Each row of numbers belongs to one of the nodes below and depends on some of the facts about them. Some rows are named. Which node is each other row?

Some facts about the nodes:
{<1013>,<1035>,<1081>,<1096>,<1097>,<110>,<131>,<178>,<207>,<237>,<293>,<30>,<326>,<35>,<391>,<400>,<433>,<448>,<532>,<539>,<541>,<573>,<605>,<607>,<663>,<699>,<713>,<74>,<770>,<774>,<914>,<932>,<956>,<976>,<981>,<988>} totar b
{<1015>,<1019>,<1036>,<1039>,<1050>,<1055>,<1060>,<107>,<1084>,<1091>,<1093>,<1094>,<1095>,<111>,<142>,<14>,<167>,<197>,<215>,<239>,<255>,<260>,<261>,<263>,<277>,<289>,<312>,<340>,<367>,<374>,<377>,<402>,<422>,<428>,<43>,<441>,<459>,<481>,<509>,<526>,<553>,<564>,<582>,<617>,<620>,<631>,<632>,<668>,<66>,<680>,<69>,<70>,<71>,<741>,<744>,<783>,<798>,<822>,<854>,<865>,<873>,<878>,<898>,<954>,<968>} totar a
{<1013>} tadrel <680>
{<1019>,<1060>,<1097>,<142>,<14>,<207>,<215>,<263>,<277>,<35>,<433>,<43>,<526>,<564>,<605>,<617>,<632>,<744>,<798>,<873>,<954>} tadrel <668>
{<1019>} tadrel <197>
{<1035>,<1095>,<14>,<326>,<374>,<377>,<400>,<422>,<988>} tadrel <30>
{<1039>,<261>,<289>,<441>,<448>,<459>,<663>,<66>,<70>,<71>,<954>} tadrel <207>
{<1055>} tadrel <70>
{<1055>,<607>} tadrel <1019>
{<107>,<553>} tadrel <293>
{<1081>,<111>,<178>,<289>,<340>} tadrel <277>
{<1081>,<582>} tadrel <564>
{<1081>} tadrel <111>
{<1081>} tadrel <873>
{<1091>,<312>,<367>,<428>} tadrel <744>
{<1091>,<69>} tadrel <391>
{<1093>} tadrel <35>
{<1094>} tadrel <131>
{<1096>} tadrel <539>
{<1097>,<798>,<968>} tadrel <1015>
{<110>} tadrel <699>
{<111>,<526>} tadrel <1050>
{<167>} tadrel <289>
{<239>,<932>} tadrel <1094>
{<326>} tadrel <448>
{<340>,<631>,<770>} tadrel <541>
{<374>} tadrel <481>
{<377>,<774>,<898>} tadrel <1060>
{<391>,<573>,<582>} tadrel <237>
{<402>} tadrel <142>
{<428>,<680>,<878>} tadrel <1035>
{<441>} tadrel <1039>
{<459>,<541>} tadrel <509>
{<539>,<854>} tadrel <932>
{<539>} tadrel <976>
{<582>} tadrel <1097>
{<620>} tadrel <433>
{<620>} tadrel <822>
{<620>} tadrel <532>
{<631>} tadrel <878>
{<631>} tadrel <741>
{<663>,<699>} tadrel <459>
{<713>} tadrel <1084>
{<74>} tadrel <774>
{<770>} tadrel <605>
{<798>} tadrel <255>
{<865>} tadrel <66>
{<865>} tadrel <402>
{<1013>,<1015>,<1019>,<1035>,<1036>,<1039>,<1050>,<1055>,<1060>,<107>,<1084>,<1093>,<1094>,<1095>,<1097>,<111>,<131>,<142>,<178>,<197>,<207>,<215>,<237>,<255>,<263>,<277>,<289>,<312>,<326>,<340>,<367>,<374>,<377>,<391>,<400>,<422>,<428>,<433>,<43>,<448>,<481>,<509>,<541>,<582>,<607>,<620>,<632>,<663>,<668>,<66>,<680>,<699>,<69>,<70>,<713>,<744>,<770>,<783>,<798>,<873>,<878>,<898>,<932>,<954>,<956>,<968>,<976>,<981>,<988>} stofel stufe
{<1081>,<1091>,<1096>,<110>,<14>,<167>,<239>,<260>,<261>,<293>,<30>,<35>,<402>,<441>,<459>,<526>,<532>,<539>,<553>,<564>,<573>,<605>,<617>,<631>,<71>,<741>,<74>,<774>,<822>,<854>,<865>,<914>} stofel pluze

Known rows:
<74>: [ -6  17  11 -15 -17  -3   2   2  23  -2  -9   8  -5  -2  -4  28]
<441>: [ -5 -12  -8 -15 -18  -1  12  28  -4  -6  18  -8  -3  -1  -7  -2]
<35>: [ -1  -3  16 -13 -17   1  10   6   3  -2   5  -9  -6  -3  16  29]
<741>: [ -4 -13  -8 -13 -16  -1  -2   6   8  -3  -8  35  -7  -2  -5  -5]
<713>: [  2  26   6  10 -16  -3   0  -7  -9  -4   3  -9  10   5   3   9]
<481>: [ -3 -15  -6  20  -9   2   0  -6  -6  -6  22 -10  20  -2  19  -6]
<1060>: [ -3 -12  -3   7  21   2  -1   1  -7   8  -7   2  -8   0  -4  -8]
<422>: [ -5 -13  -7  26  -6   4  -1  -5  -6  -6  29 -11  13  -3  12   1]
<400>: [-4 29 -2 13 -8  3  0 -9 -7 10  0 13 -8  6 13  7]
<1094>: [13  2  6 26 23 -2  0 -1 -6 -4  0 11 -7  0 -7 -6]
<1097>: [ -4  13  11 -10  15  -2  -2  -9  -7  20 -10  -2  -6  12  -3   2]
<956>: [  3  31   7   2   5  -2   0  -7  -4   0 -11   3  -8   6  -2  -3]
<326>: [-5 35 -4 10 -8  6 -2 -8 -6 17 -1  3 -7  3  5 -1]
<1050>: [  6 -13   2  -4   4  -3  -1  -5  -7  -6  -2 -10  23   1   8  -9]
<744>: [  0 -14  -4   0  23   2  -2  -3  -8   8 -11   2  -8   1  -5  -9]
<1039>: [ -2  -6  -8   5  12  14  -3  -5  -6  10 -10  -7  -7  -3  -7  -7]
<312>: [ -6 -12  -6   9  28   2  -2  -7  -7   0  -7  -4  -9  -2  -8  -7]
<663>: [ -5  29   3 -12 -17  -1   4  -8  -7   5  12  -8   6   0   2  -7]
<340>: [ -4 -14  -3  -6   3   0  -1 -10  -5  -5   7 -12  22  -5  -7  -6]
<582>: [ -6 -13  -8   8  39  -4  -1  -9  -6   0   1  -8  -7  -2  -4  -3]
<1055>: [ -6 -12  -6  11  -1   1   0  -6  -6  -4   9  -9  13  -3  -6  -7]
<1019>: [ -2 -13  -1   7   0  -3  -1  -1  -5  -4   2  -8  12   0   1  -7]

Which node is each row?
[ -5  17  12 -14 -17  -1  17  -5  12  -3  -9   4  -6  -3  -7  31]	<1081>
[ 22 -13   2  -8  14   1  -1  10  -6  19 -10  12  -5   7  10  -7]	<668>
[  4 -14  -7 -12  10  16  -2  -9  -7  -6  -8  18  -1  -6  -6  -7]	<509>
[ -6  25  11 -13   2   0   0  -7  -8   2  -9   6  -7   2  -6  -4]	<770>
[ -1   9  22  -1  -5  -2  -2 -11  -6  23 -10  -3  -6  11  -2  -1]	<433>
[ 13  19   5 -14 -10   0  -1  -9  -8  38 -11   4  -6  10  13  -5]	<207>

Now the same nodes, written a new way:
Known rows:
<66>: [ -1  -4   1   3   9   5 -14  -6  -5  -2  -1  -1   6  -1 -14  -7  -1  -7
   1  11  -4   8   1  -7 -12   3]
<367>: [ -2  -1   2   8  -5  17 -15   1  -5  -4  -6  -1  18  -3 -12 -11  -9  -9
   0  -2   3  -8 -18  -7 -13  12]
<873>: [ -9   5   6  -6  10  -5  -9   5  -3  -4   2  -4   7   6 -13 -10  -6  -8
  -1  -3  -3   7 -18  -7 -13  14]
<1081>: [ 12   4  -3  -1 -10  -4  26   2   1  14   5  10  -6  -4  22  16  12  13
   2  -5  -7 -10  29  25  25  -8]
<713>: [ -4  -3  -6  -4 -15   8 -10  -7   1  -1  -2   1  -2  -3 -12 -11  14  -2
  -1  -3  -2   4 -20  -6 -12   4]
<532>: [ 12   2  -4  -3 -16  -4  20  -3  -3   6  -3   1  -5  -2  18  15  -1  24
   0  -4  -6  -8  32  26  12  -7]
<1050>: [ -3  -3  -2  -2  -3  -4 -13  -6  -3  -3  -5  -8  -2   5 -11 -10  -8  -8
   0  26  12  -8  -3  -6 -12  -2]
<680>: [ -4  -2  12  14  12  -2 -13  -7  -1   6   1  -6  -5  -4 -12   2  -9  -9
  -1  -1  15  11 -18  -6 -13  13]
<620>: [  1  -4   2  -6  -5  11 -14  -7  -4  -4  -2  -5  -4   1 -12 -10  -7  -7
  -1   2  -3   3 -18  -6 -11   2]
<400>: [ -8  -4  -3  -3 -15  -3   5  -4  12  -2  -4  22   1  -3 -11 -10  22  -1
   0  -4   0  -6 -19  -8 -11  -6]
<239>: [12 -4 -5  8 11 -3  9 22 -4  3 12 -7 -6 -3 38  9 -5 11 -1 -5 -7 -9 43 14
 25 -9]
<215>: [ -9   2   7  -4   8  -2 -10   3  -3  -3   1  -5   7   6 -13 -10  -6  -8
  -1  -2  -4  10 -20  -6 -12  12]
<207>: [ -7   3  -6   1 -15  -2   6  -7  12   2   1   7  26  -3 -12 -11  23  -8
  -1  -6  -6  21 -14  -7 -11  17]
<69>: [ -1  -5   3   0   5  10  -7  -7  -5  -3  -5  -5  -4  -2 -11 -12  -7  -8
   1   3   9   5 -20  -7 -12   8]
<699>: [ -9  -2  -5   3 -17  22   1  -6  19  -3  -6   2  -6  -3 -12 -11  24  -5
  -1  -6  -5  -3 -12  -7 -11  16]
<770>: [ -3  -2  -4  -1 -16  11  -4  -3  11  -3   3   4  -4  -4 -11 -12  21  -6
  -1  -4   1  10 -19  -7 -12   2]
<255>: [ -5  -5   4  -2 -10  -1 -13  -6  -4  -4  -6  -6  -1  -1 -12  -9  -9  -9
   0   6   3   6 -17  -7 -13  -5]
<932>: [ -7  -4  -4   2 -16   0   5   0   3  -2   3  -7  19  -1 -13 -11  28  -7
  -1  -6  -1  -9 -18  -7 -10   4]
<391>: [ -6  -4  -5   1 -17   8  26  -7  -2   6  -6  -6  -7  -4 -12 -11  11  -1
   0  -3  20  19 -17  -6 -11  19]
<956>: [ -8  -2  -5  -2 -16  -2   0  -9   9  -1  -5  -3  -1  -3 -12 -11  -2  -7
  -2  -2   2   3 -20  -5 -12  -3]
<263>: [-10   4   5  -6   7  -1 -12   4  -4  -3   1  -5   7   6 -13 -10  -6  -8
  -1  -2  -5   9 -18  -6 -11  14]
<954>: [ -9  -2   4  -1  13  -3 -11  -6  -5  -3   0  -3  11   3 -13 -10  -5  -8
  -2   0  -4  15 -10  -7 -13   9]

Rows to name:
[ -1  -2  -5  -5 -11  -3  33  13   2   5  -5  24  -6  -3  19   5   7  28
   0  -3  -5  -8  36  17   8  -8]	<30>
[ -8  -4  -4   6 -16   1  -3  -6   3   1  -2  11  11  -3 -12 -10  25  -8
   1  -1  -4  13  -9  -5 -11   3]	<448>
[  1  -4  -3  -4  17  -3 -13  -5  -3   1   1  -1  -5   2 -10 -10  -2  -9
   0  17  15  -9  -9  -7 -11   2]	<111>
[ -5  -2  -5   3 -18   1 -13  -7  11   5  -1  -2  -4  -5 -12 -10   8  -6
  -1  -4   5   4 -19  -5 -11   9]	<1013>
[ -3  -4   6   2   6   2  -5  -5  -5  -3  -5  -7  -6  -2 -12 -10  -8  -9
   0   5  13   7 -19  -6 -12   4]	<582>
[-10  -4   3   9 -11  -5 -16  -6  22   7  -4  21  -2  -2 -12 -10  12   1
   1  -4   9   1 -19  -7 -11   0]	<1035>
[ -6   6  -5  -5 -19   1   0  -7  12   6  -4   5  -1  -3 -12 -10   9  -8
   1  -6   4  -8 -19  -5 -13   1]	<178>
[ 3 -4 -5 15 28 -3 14 -1 -4 -3  0  3 -5  0 26 33  2 -3  0 -6 -6 -6 82 12
 39 -9]	<459>
[21 15 -4 -6 -3 -2 28 -1 -2 -4  3 -5  0 -3 30 47 17 19  0 -6 -6 -9  4  7
 21 -9]	<539>
[24  0 -4  4 16 -4 -4 13 -6 -1 12  0 -5 -1 22 24 -8 12 -1 -2 -6 -5 40 13
 29 -8]	<631>
[ -6  -4  -4  -2 -17  -2  21  -8   3   4  -5  -7  -6  -3 -11  -9  -3  -6
   0  -2  17  18 -19  -5 -12   5]	<237>
[ -4   1  -2  -4  36  -4  15  27  -5  -1   5  13  -5  -1  32   5  -4  21
  -1  -2  -6 -10  35   1  25  -8]	<14>
[ -8  -4  -4   7 -16   8  -1  -5  12  -2  -5   6   2  -3 -12  -9  25  -9
  -1  -5  -3   5  -9  -7 -12   8]	<663>
[  1  -3   3  -7 -12   3 -17  -7  -5  -4  -6  -6  -4   1 -12  -9  -7  -8
   1   8  -1   9 -19  -8 -11  -3]	<1084>

Now the same nodes, written a new way:
Some nodes and their rows:
<367>: [-17 -48 -72  -9 -53  33   0  26   7  -7 -16   6  22  13  13]
<744>: [-21 -51 -74  -8 -52  37  -2  35   4 -21 -11   3  22  19  16]
<564>: [  9  -2 -74  44 -37   0  -2  11  36   7   5  -4  16 -47 -19]
<400>: [ -4 -46 -74 -15 -34  32   3  52   7  -3  22   4  18   3 -13]
<207>: [-39 -45 -83 -18 -37  53 -11  23  -6  -8  17   4  20  13 -21]
<110>: [ 30   4 -76  31 -31 -10  -5 -20  37  30  19   1  11 -47 -69]
<441>: [  7  11 -71  33 -35 -10   1 -21  42  29  -5  -3  17 -43 -44]
<1036>: [-19 -41 -59 -20 -51  26   0  23  -2 -11  19   4  23   9  16]
<374>: [-11 -44 -61 -17 -44  20   9  44   7  -5   8   0  21   8  10]
<699>: [-19 -44 -76 -21 -42  37  -9  11  -3   4   3   7  19   7 -30]
<263>: [-36 -43 -68 -11 -45  51   1  26   5  -8 -13   6  22   3  10]
<878>: [ -8 -52 -60  -4 -52  24  -1  23   0 -13 -17   1  19  21  -2]
<774>: [ 24   1 -74  49 -27   1   3  22  40   7  50   1  10 -57 -42]
<607>: [-34 -38 -77  -4 -45  62  -4  14   0  -7  19  13  18  -1 -20]
<1019>: [-49 -39 -68  -2 -51  55  -1  13   0 -16   1   5  22  13   4]
<932>: [  7 -44 -67   7 -51  20  -7  34  -2  -2  70   6  23   1   2]
<1095>: [-14 -45 -62 -15 -44  26   8  45   8  -8   4  -2  21   9  13]
<854>: [ 45   6 -57  64 -47 -35   0  -2  42  23  56  -4  20 -47 -18]
<260>: [ 29   4 -60  38 -40 -19   3  -7  38   9  34  -4  15 -42 -23]
<433>: [ -2 -51 -77 -24 -34  52  -5  28  10  -5   5  22  16  -6 -16]
<237>: [-18 -52 -88 -17 -43  42  -9  57  -4 -16  22   4  21   7  11]
<1091>: [ 32   0 -79  43 -45 -18   1   4  48  16  -7   0  15 -41 -23]

Which node is each row?
[-11 -51 -90 -19 -44  38  -8  48   1  -9  11   6  20   7   4]	<391>
[ 41 -18 -77  31 -28   5   3 -13  25   9  46   6  11 -55 -32]	<293>
[-18 -43 -75 -18 -55  25  -1  39   5  -6  -6   2  24  10  25]	<69>
[ 34  -3 -88  37 -35  -8  -4  20  40  20  27   2  12 -53 -35]	<573>
[-37 -41 -69 -16 -49  45   0  18   4   2 -22   6  23   5  -3]	<954>
[ 33 -10 -65  29 -39  -6  11 -24  31  18  20   5  15 -51 -15]	<553>
[ -3 -44 -57   7 -58  10  -4  30  -1  -6  52   0  28  11  23]	<1094>
[-46 -30 -65  -8 -53  52   1   3   3  -4  -4   7  23  10  -3]	<1055>
[-14 -56 -62 -28 -47  39   9   7  -9  -3   6   8  23   2  24]	<107>

